Below is a small trained network, with its code and all its weights. Each question gives an input and a class and asks what happens when units are switched off, that is, made to give their printed mean instead of their output.

import numpy as np


def w(rows, s, z=0):
    codes = np.array(rows[::2]) - 128.0
    scale = np.full(codes.shape[1], s)
    scale[-1] = z or s
    return codes * scale


def f(y):
    return y / 2 * (1 + np.tanh(0.7978845608 * (y + 0.044715 * y**3)))


def log_softmax(a):
    a = a - a.max(-1, keepdims=True)
    return a - np.log(np.exp(a).sum(-1, keepdims=True))


def net(x, mask):
    res = np.array(x, float).reshape(1, 4) / 4 @ E
    y = f(res @ A[0][:, :-1].T + A[0][:, -1])
    res = res + np.where(mask, y, B[0][:, -1]) @ B[0][:, :-1]
    return log_softmax(res[-1] @ U[:, :-1].T + U[:, -1])


A, B = {}, {}
E = w([
[114,167,45,79,128,134,130,81,55,71],'x0',
[124,200,104,186,71,144,122,223,181,91],'x1',
[150,97,87,87,59,127,211,148,143,171],'x2',
[170,124,124,234,145,195,158,162,2,133],'x3',
],0.012)
A[0] = w([
[119,72,131,107,172,101,146,105,98,142,98],'N0',
[128,133,62,134,124,121,113,119,103,102,99],'N1',
[119,164,139,122,189,162,58,112,146,118,104],'N2',
[85,122,118,74,95,69,89,137,133,122,96],'N3',
[104,156,127,151,85,146,109,203,139,67,169],'N4',
[152,108,70,104,119,136,190,133,152,161,126],'N5',
[122,80,246,175,107,119,138,183,174,196,113],'N6',
[142,146,94,122,125,126,201,120,140,190,93],'N7',
[111,106,113,104,105,148,157,149,127,148,255],'N8',
[74,128,168,177,183,122,57,121,124,90,137],'N9',
[72,154,18,65,125,141,124,120,67,72,121],'N10',
[101,95,111,97,54,126,182,165,115,155,102],'N11',
[113,107,136,81,160,123,130,76,77,134,137],'N12',
[152,126,106,161,164,140,148,127,101,136,108],'N13',
[94,145,153,78,79,75,111,118,152,121,118],'N14',
[115,151,118,71,133,65,79,151,185,123,143],'N15',
[155,144,124,161,128,162,154,202,46,156,109],'N16',
[106,152,76,149,102,114,117,178,142,107,98],'N17',
[127,63,150,123,152,149,91,113,128,206,129],'N18',
[94,152,138,130,139,138,71,122,111,114,118],'N19',
[114,182,115,136,117,121,105,184,143,135,86],'N20',
[161,122,140,172,112,165,135,99,92,119,124],'N21',
],0.012,0.0099)
B[0] = w([
[141,178,133,179,54,203,159,67,215,164,174],'N0',
[105,122,115,113,77,80,136,102,113,119,153],'N1',
[134,89,136,65,150,193,80,154,72,138,166],'N2',
[79,76,169,124,135,170,231,142,130,56,170],'N3',
[176,135,103,202,113,123,115,51,161,187,207],'N4',
[136,49,122,107,125,146,54,148,81,160,183],'N5',
[51,178,99,80,57,25,146,179,106,186,249],'N6',
[89,86,113,103,113,198,48,146,73,184,165],'N7',
[225,111,153,134,218,110,85,155,134,145,208],'N8',
[196,73,139,62,124,146,75,153,68,199,199],'N9',
[95,171,124,85,84,1,151,137,84,148,212],'N10',
[149,98,139,91,114,185,32,126,65,167,184],'N11',
[175,152,103,175,77,133,137,54,193,175,198],'N12',
[76,75,134,148,123,188,201,164,172,62,167],'N13',
[125,51,184,173,126,157,133,132,154,72,185],'N14',
[123,66,194,162,138,138,178,135,139,102,206],'N15',
[83,75,203,146,137,150,178,173,172,108,224],'N16',
[158,187,122,166,73,161,123,83,166,142,163],'N17',
[144,201,113,178,89,107,149,59,125,152,180],'N18',
[157,107,131,92,130,141,89,164,76,160,152],'N19',
[117,188,130,157,70,173,123,51,143,155,161],'N20',
[87,106,221,150,134,115,154,187,149,93,182],'N21',
],0.0086,0.017)
U = w([
[83,75,207,138,137,165,184,146,135,57,106],'0',
[162,95,138,69,132,188,23,142,60,151,121],'1',
[162,192,116,175,87,165,126,44,161,148,105],'2',
[53,168,121,78,94,10,143,139,88,132,107],'3',
[227,116,138,142,209,58,124,141,131,122,254],'4',
[72,154,39,114,192,195,112,119,146,81,106],'5',
[85,183,90,73,175,192,124,153,124,61,93],'6',
[79,145,41,101,181,165,120,151,129,51,93],'7',
],0.012,0.016)

Each question gives the input, the list of numbers given to net, and the class t.
The units are the neurons (one row each of A and B). Each row of codes is followed by its name. A weight is (code - 128) times the scale printed after its matrix; where a second scale follows, it is the last column's (A, B and U).
mask holds one flag per neuron, in row order. A switched-off neuron (its flag False) gives its mean, the last column of its row in B, instead of its output. The means were averaged over made-up inputs and are rounded, as every weight is.
A unit's drop is (log p(t) with every unit on - log p(t) with that unit switched off) / (log p(t) with every unit on - log p(t) with every unit switched off).
The circuit of an input: a set's keep is (log p(t) with only the set's units on - log p(t) with every unit switched off) / (log p(t) with every unit on - log p(t) with every unit switched off). Starting from the 12 units with the biggest drops (on a tie, the unit counted first), units are removed one at a time, each time the one whose removal leaves the highest keep (on an exact tie, the one counted first), for as long as the keep stays at least 0.8.
circuit, biggest first: the units of the circuit, biggest drop first
k most important neurons: the k neurons with the biggest drops, biggest first
drop of u: that unit's drop, to one decimal
input [-1,8,-6,-5], class 2: 3 most important neurons : N4, N20, N17
input [8,0,-7,7], class 3: circuit, biggest first : N10
input [-7,-7,-6,-3], class 2: 2 most important neurons : N18, N0
input [4,7,-3,8], class 0: 3 most important neurons : N16, N21, N13
input [5,-3,0,5], class 0: 4 most important neurons : N6, N13, N16, N21
input [7,2,-5,-8], class 0: 4 most important neurons : N15, N3, N14, N6
input [-1,2,7,-6], class 1: 2 most important neurons : N11, N5
input [1,-6,5,3], class 2: 3 most important neurons : N0, N12, N9
input [-7,-1,8,-7], class 1: 4 most important neurons : N11, N5, N7, N16
input [6,5,-4,3], class 3: 4 most important neurons : N10, N12, N0, N1
input [-7,1,7,2], class 1: 2 most important neurons : N11, N10
input [-1,2,7,6], class 1: 4 most important neurons : N11, N7, N5, N15
input [1,3,-4,-3], class 1: 3 most important neurons : N16, N2, N9
input [-7,3,1,6], class 3: 4 most important neurons : N6, N15, N14, N3
input [-1,6,-5,4], class 2: circuit, biggest first : N4
input [4,-8,5,2], class 2: 2 most important neurons : N12, N0
input [-1,5,7,6], class 1: drop of N3 : 0.2
input [-6,-1,-5,-4], class 3: drop of N5 : 0.2
input [-1,3,2,-1], class 4: drop of N7 : 0.1
input [-6,-4,-4,4], class 3: circuit, biggest first : N6
input [-7,-2,1,-3], class 3: drop of N6 : 1.0
